The rows of each block are all made from a few directions, up to rounding. Some rows are whole; the others are cut short, and each is followed by the rest of it.
Made from 2 directions:
[[ -6   0  12  -2 -10]
 [  2  -1  -1   1   2]
 [ 13  -1 -24   5  21]
 [ 38 -17 -15  13  26]]
Cut rows, each with the rest of it:
[ 20  -4 -27   7] : [26]
[ 26 -19  24   8] : [-4]
[-1 -5 23 -1] : [-15]
[ 6 -6 10  2] : [-4]

Made from 2 directions:
[[ -4  -2   5   1   6]
 [  3  -4 -14   6  -6]
 [-13 -24 -10  23  19]]
Cut rows, each with the rest of it:
[ 1  3  2 -3] : [-2]
[-1  7 14 -9] : [3]
[ 10  15   2 -13] : [-15]
[ 4  2 -5 -1] : [-6]
[-1  1  2 -1] : [1]

Made from 2 directions:
[[-11   0  36  36 -11]
 [-13  10   4  36  17]
 [ -6   2  14  19  -2]]
Cut rows, each with the rest of it:
[ 1 -1  0 -4] : [-2]
[  8  -1 -20 -25] : [3]

Made from 3 directions:
[[ -6  19 -36  25 -14]
 [ 20  13   8  13  -3]
 [-20  13 -19  34  -1]
 [  4  12  -4  19  -3]]
Cut rows, each with the rest of it:
[21 12 13] : [13 -1]
[-19 -13 -29] : [-25  -7]
[-4 20 -7] : [41 -1]
[-18  -3 -17] : [ 0 -1]
[ 6 13 10] : [27  3]
[21 20  1] : [23 -7]

Made from 2 directions:
[[ 37   9   3  42  -2]
 [-26   5   6 -29   4]
 [ 19  16  10  21   2]
 [ -8  -6  -3  -9   0]]
Cut rows, each with the rest of it:
[  3 -14 -10] : [ 3 -4]
[ 20 -12 -10] : [23 -5]
[-37   1   4] : [-41   5]

Made from 3 directions:
[[  1  -1   3  30   9]
 [ 11   2  11 -33  -4]
 [-16  -3  -7   3  -1]
 [ 35  10   1 -27 -12]
 [  6   4 -12  -4  -9]]
Cut rows, each with the rest of it:
[-4 -2  4  9] : [5]
[ 3 -1 12 -1] : [6]
[-25  -8   7  11] : [10]
[-4 -2  2  7] : [4]

Made from 3 directions:
[[-37  -2  -6   2 -20]
 [-34  11  15 -12   6]
 [-11 -12 -31 -33  18]
 [  4   9  17  -4  14]
 [ 10   5   4 -32  42]]
Cut rows, each with the rest of it:
[-10   8  16   6] : [-4]
[13  0 -1 -9] : [14]
[ -8 -12 -26 -11] : [-2]
[19 -2  7 36] : [-29]
[-27   0 -10 -26] : [14]

Made from 3 directions:
[[ -6  12  12  -9  -8]
 [ 23  10  -5  10  48]
 [-23 -37 -21  -9 -30]
 [ 13  34  16 -10  44]]
Cut rows, each with the rest of it:
[ -8  -3  -1 -11] : [-1]
[-38 -48 -27 -25] : [-36]
[ 4 19 15  0] : [-1]
[ -1 -13 -10   3] : [-2]
[18 35 25 13] : [6]
[6 4 4 9] : [-4]
[16 15  9 15] : [8]

Made from 2 directions:
[[ -6  -5 -13   7 -15]
 [-11  10  -5  14 -16]
 [ -6  18   8   8  -4]
 [ 14 -39 -17 -19   8]]
Cut rows, each with the rest of it:
[-8 10 -2] : [ 11 -12]
[-9 13 -1] : [ 12 -12]

Made from 3 directions:
[[  8  -7 -13   4  -3]
 [-45 -13  29  11  -9]
 [  1 -48  12  12  25]
 [-28   7  40  -5   9]
 [-41  -6  27   8  -9]]
Cut rows, each with the rest of it:
[11 -7  1] : [-2 12]
[-2 -1 15] : [-4 12]
[-8 21 -7] : [ -2 -19]
[-10   6  10] : [-2 -1]
[-20 -18  17] : [8 3]

Made from 3 directions:
[[-38   5  -2  -5 -24]
 [-16  15  -1 -22  16]
 [  7   4 -19  -7  -4]
 [ 17 -11  19  16  10]]
Cut rows, each with the rest of it:
[ -5   0 -11   1] : [-15]
[-3 -2  6  4] : [-1]
[ 0 -2  7  3] : [3]
[  8   6  -5 -10] : [14]
[ -4  11  -9 -18] : [11]
[-3 -8 -8 13] : [-27]
[-8  5 16 -7] : [19]

Made from 2 directions:
[[-23  18   0 -20  11]
 [ 17  -8  -3  11 -22]
 [-15  -1   6  -4  36]
 [-13   9   1 -11   9]]
Cut rows, each with the rest of it:
[-4  4 -1 -4] : [-1]
[-14   6   2  -8] : [18]
[-19  11   2 -13] : [19]
[-8  6  0 -7] : [5]
[-10  12  -2 -12] : [-4]
[ 7 -7  0  7] : [-2]
